Below are the code and all the weights of a small trained network. Each question names an input and a class and asks about switching units off, where a switched-off unit gives its printed mean instead of its output.

import numpy as np


def w(rows, s, z=0):
    codes = np.array(rows[::2]) - 128.0
    scale = np.full(codes.shape[1], s)
    scale[-1] = z or s
    return codes * scale


def f(y):
    return np.maximum(y, 0)


def log_softmax(a):
    a = a - a.max(-1, keepdims=True)
    return a - np.log(np.exp(a).sum(-1, keepdims=True))


def net(x, mask):
    res = np.array(x, float).reshape(1, 3) / 4 @ E
    y = f(res @ A[0][:, :-1].T + A[0][:, -1])
    res = res + np.where(mask, y, B[0][:, -1]) @ B[0][:, :-1]
    return log_softmax(res[-1] @ U[:, :-1].T + U[:, -1])


A, B = {}, {}
E = w([
[84,111,76,4,120],'x0',
[102,56,144,137,190],'x1',
[126,76,211,54,45],'x2',
],0.013)
A[0] = w([
[163,133,187,182,112,96],'N0',
[132,158,173,188,102,127],'N1',
[156,78,145,117,89,91],'N2',
[152,122,183,74,100,101],'N3',
[124,178,138,121,111,243],'N4',
[137,100,108,143,89,103],'N5',
[101,118,180,185,147,119],'N6',
[124,67,120,138,152,255],'N7',
[173,168,45,160,196,98],'N8',
[86,138,222,120,82,89],'N9',
[181,207,123,133,32,119],'N10',
[121,199,123,147,79,127],'N11',
[142,131,163,201,91,114],'N12',
[81,155,124,153,143,98],'N13',
[187,55,166,111,75,145],'N14',
[119,60,136,141,142,204],'N15',
[135,144,191,182,123,101],'N16',
[108,81,107,101,121,86],'N17',
[183,119,167,142,154,85],'N18',
[93,136,51,159,169,92],'N19',
[104,84,206,136,89,91],'N20',
[94,207,118,98,78,160],'N21',
[107,133,56,9,151,97],'N22',
[96,1,180,138,237,99],'N23',
],0.012,0.0082)
B[0] = w([
[111,84,115,141,108,193],'N0',
[135,76,137,123,105,194],'N1',
[72,141,120,127,129,171],'N2',
[90,155,122,171,146,200],'N3',
[196,114,232,121,101,213],'N4',
[120,138,126,126,135,136],'N5',
[139,88,112,124,99,181],'N6',
[213,135,254,103,60,206],'N7',
[48,174,153,162,127,219],'N8',
[76,162,126,161,151,201],'N9',
[151,174,61,66,118,224],'N10',
[144,160,95,86,113,184],'N11',
[136,75,124,133,107,196],'N12',
[111,148,117,142,154,148],'N13',
[91,156,163,159,153,219],'N14',
[174,153,161,101,89,188],'N15',
[135,77,112,131,106,188],'N16',
[145,129,70,171,97,159],'N17',
[114,107,88,121,126,157],'N18',
[75,157,135,160,126,193],'N19',
[84,161,122,167,138,196],'N20',
[161,157,108,98,69,214],'N21',
[129,18,114,166,93,252],'N22',
[130,190,2,59,96,217],'N23',
],0.024,0.013)
U = w([
[112,3,76,154,81,132],'0',
[49,167,134,164,121,123],'1',
[162,162,57,69,97,114],'2',
[186,132,194,100,106,254],'3',
[151,111,145,114,154,58],'4',
],0.014,0.0049)

Each question gives the input, the list of numbers given to net, and the class t.
The units are the neurons (one row each of A and B). Each row of codes is followed by its name. A weight is (code - 128) times the scale printed after its matrix; where a second scale follows, it is the last column's (A, B and U).
mask holds one flag per neuron, in row order. A switched-off neuron (its flag False) gives its mean, the last column of its row in B, instead of its output. The means were averaged over made-up inputs and are rounded, as every weight is.
A unit's drop is (log p(t) with every unit on - log p(t) with that unit switched off) / (log p(t) with every unit on - log p(t) with every unit switched off).
The circuit of an input: a set's keep is (log p(t) with only the set's units on - log p(t) with every unit switched off) / (log p(t) with every unit on - log p(t) with every unit switched off). Starting from the 12 units with the biggest drops (on a tie, the unit counted first), units are removed one at a time, each time the one whose removal leaves the highest keep (on an exact tie, the one counted first), for as long as the keep stays at least 0.8.
units of the circuit, in order: the units of the circuit, biggest drop first
top k neurons: the k neurons with the biggest drops, biggest first
drop when u is switched off: that unit's drop, to one decimal
input [-3,6,-6], class 1: top 3 neurons => (N8 N19 N10)
input [0,8,4], class 2: units of the circuit, in order => (N23)
input [8,-8,-3], class 0: top 2 neurons => (N22 N23)
input [6,2,7], class 1: top 4 neurons => (N14 N3 N9 N20)
input [-2,4,-3], class 2: top 3 neurons => (N23 N4 N22)
input [5,-5,-5], class 0: top 4 neurons => (N22 N23 N14 N7)
input [3,1,3], class 3: top 2 neurons => (N8 N0)
input [-7,-2,8], class 1: top 4 neurons => (N22 N14 N9 N20)
input [-8,-7,8], class 0: top 2 neurons => (N12 N1)
input [5,-7,-8], class 1: top 2 neurons => (N8 N19)
input [3,-2,1], class 3: top 2 neurons => (N23 N0)
input [-3,-1,0], class 3: top 2 neurons => (N22 N23)
input [6,7,1], class 2: top 2 neurons => (N23 N15)
input [6,-5,-6], class 0: units of the circuit, in order => (N22)
input [-8,-6,-8], class 0: drop when N12 is switched off => 2.0
input [-3,1,-1], class 3: drop when N7 is switched off => 0.1
input [-3,0,0], class 3: drop when N22 is switched off => 2.0
